Below is a small trained network, with its code and all its weights. Each question gives an input and a class and asks what happens when units are switched off, that is, made to give their printed mean instead of their output.

import numpy as np


def w(rows, s, z=0):
    codes = np.array(rows[::2]) - 128.0
    scale = np.full(codes.shape[1], s)
    scale[-1] = z or s
    return codes * scale


def f(y):
    return np.maximum(y, 0)


def log_softmax(a):
    a = a - a.max(-1, keepdims=True)
    return a - np.log(np.exp(a).sum(-1, keepdims=True))


def net(x, mask):
    res = np.array(x, float).reshape(1, 7) / 4 @ E
    y = f(res @ A[0][:, :-1].T + A[0][:, -1])
    res = res + np.where(mask, y, B[0][:, -1]) @ B[0][:, :-1]
    return log_softmax(res[-1] @ U[:, :-1].T + U[:, -1])


A, B = {}, {}
E = w([
[135,146,124,131,130,146,121,106],'x0',
[24,165,126,215,94,149,48,188],'x1',
[133,59,6,185,106,111,155,102],'x2',
[134,120,122,115,129,152,104,121],'x3',
[126,133,126,130,137,147,126,112],'x4',
[191,156,107,149,144,238,185,250],'x5',
[136,129,127,119,107,112,122,144],'x6',
],0.012)
A[0] = w([
[160,77,33,152,115,128,148,124,103],'neuron 0',
[160,136,245,76,152,126,69,149,118],'neuron 1',
[141,124,36,147,129,117,128,132,156],'neuron 2',
[181,116,138,123,90,199,135,193,130],'neuron 3',
[89,99,166,114,109,139,102,40,155],'neuron 4',
[128,148,139,116,142,163,114,108,117],'neuron 5',
[130,180,207,87,133,142,133,147,139],'neuron 6',
[216,114,123,85,154,136,184,122,29],'neuron 7',
[176,125,123,152,160,187,171,209,64],'neuron 8',
[99,152,133,176,94,173,87,130,34],'neuron 9',
[168,145,80,148,61,151,94,70,198],'neuron 10',
[190,175,88,151,165,187,162,201,47],'neuron 11',
[124,165,224,92,138,163,149,147,163],'neuron 12',
[133,116,151,120,116,47,71,68,1],'neuron 13',
[79,153,139,210,74,162,70,188,47],'neuron 14',
[188,110,136,39,136,119,180,84,34],'neuron 15',
],0.013,0.0033)
B[0] = w([
[160,46,133,229,40,193,202,84,212],'neuron 0',
[203,78,127,217,51,163,197,102,229],'neuron 1',
[143,83,104,224,69,227,244,144,191],'neuron 2',
[161,106,114,111,185,95,88,56,227],'neuron 3',
[180,169,89,119,181,85,113,79,201],'neuron 4',
[108,104,104,143,78,146,125,116,152],'neuron 5',
[155,32,119,217,48,166,213,118,214],'neuron 6',
[8,188,186,101,156,187,63,251,217],'neuron 7',
[141,109,41,75,166,28,77,29,244],'neuron 8',
[105,151,98,96,153,137,137,227,193],'neuron 9',
[171,129,182,154,143,119,180,125,172],'neuron 10',
[199,157,138,110,157,22,81,55,250],'neuron 11',
[131,56,144,202,99,131,177,155,224],'neuron 12',
[207,142,138,88,141,84,35,58,206],'neuron 13',
[78,221,190,88,182,168,112,234,252],'neuron 14',
[2,208,145,18,163,208,112,226,222],'neuron 15',
],0.0081,0.017)
U = w([
[167,53,112,210,60,165,225,97,130],'0',
[167,123,103,91,125,12,59,22,226],'1',
[52,177,134,105,123,165,106,198,2],'2',
],0.012,0.0022)

Each question gives the input, the list of numbers given to net, and the class t.
The units are the neurons (one row each of A and B). Each row of codes is followed by its name. A weight is (code - 128) times the scale printed after its matrix; where a second scale follows, it is the last column's (A, B and U).
mask holds one flag per neuron, in row order. A switched-off neuron (its flag False) gives its mean, the last column of its row in B, instead of its output. The means were averaged over made-up inputs and are rounded, as every weight is.
A unit's drop is (log p(t) with every unit on - log p(t) with that unit switched off) / (log p(t) with every unit on - log p(t) with every unit switched off).
The circuit of an input: a set's keep is (log p(t) with only the set's units on - log p(t) with every unit switched off) / (log p(t) with every unit on - log p(t) with every unit switched off). Starting from the 12 units with the biggest drops (on a tie, the unit counted first), units are removed one at a time, each time the one whose removal leaves the highest keep (on an exact tie, the one counted first), for as long as the keep stays at least 0.8.
units of the circuit, in order: the units of the circuit, biggest drop first
unit that matters most: the unit with the biggest drop
top k neurons: the k neurons with the biggest drops, biggest first
drop of u: that unit's drop, to one decimal
input [6,-5,4,5,1,4,6], class 2: top 2 neurons	neuron 7; neuron 15
input [4,5,3,-1,3,1,-2], class 2: units of the circuit, in order	neuron 14
input [-7,-2,-8,7,0,8,5], class 0: top 2 neurons	neuron 6; neuron 1
input [1,-5,-4,6,-7,-2,-3], class 2: top 2 neurons	neuron 15; neuron 0
input [8,-7,6,3,-5,1,8], class 2: top 3 neurons	neuron 15; neuron 7; neuron 1
input [1,2,-7,0,-8,6,-7], class 0: top 2 neurons	neuron 6; neuron 12
input [1,7,-8,-3,-6,-8,-7], class 0: top 2 neurons	neuron 1; neuron 6
input [-6,2,-3,2,8,1,2], class 0: top 2 neurons	neuron 15; neuron 7
input [-8,6,-2,-1,6,8,0], class 1: top 2 neurons	neuron 8; neuron 11
input [7,0,-7,-4,-4,7,1], class 0: top 2 neurons	neuron 6; neuron 12
input [4,-5,4,7,-1,5,-7], class 1: top 3 neurons	neuron 11; neuron 8; neuron 14
input [-3,-2,-3,1,-8,-3,2], class 0: top 4 neurons	neuron 8; neuron 11; neuron 1; neuron 3
input [8,5,5,4,-5,8,-4], class 1: top 2 neurons	neuron 11; neuron 8
input [-7,-7,5,-6,4,-2,-4], class 2: units of the circuit, in order	neuron 15
input [5,-1,4,1,-7,5,-5], class 1: top 2 neurons	neuron 11; neuron 8
input [6,-8,-5,5,-6,6,-6], class 2: top 2 neurons	neuron 7; neuron 15
input [7,-5,-1,-8,-8,-3,1], class 2: drop of neuron 15	0.3
input [5,-7,0,3,-5,8,-6], class 1: drop of neuron 1	0.0
input [8,4,-5,-2,-6,6,-8], class 1: drop of neuron 0	0.2
input [-3,-7,3,4,-7,-5,-4], class 2: drop of neuron 15	0.6
input [6,6,4,5,-4,1,-1], class 2: unit that matters most	neuron 14
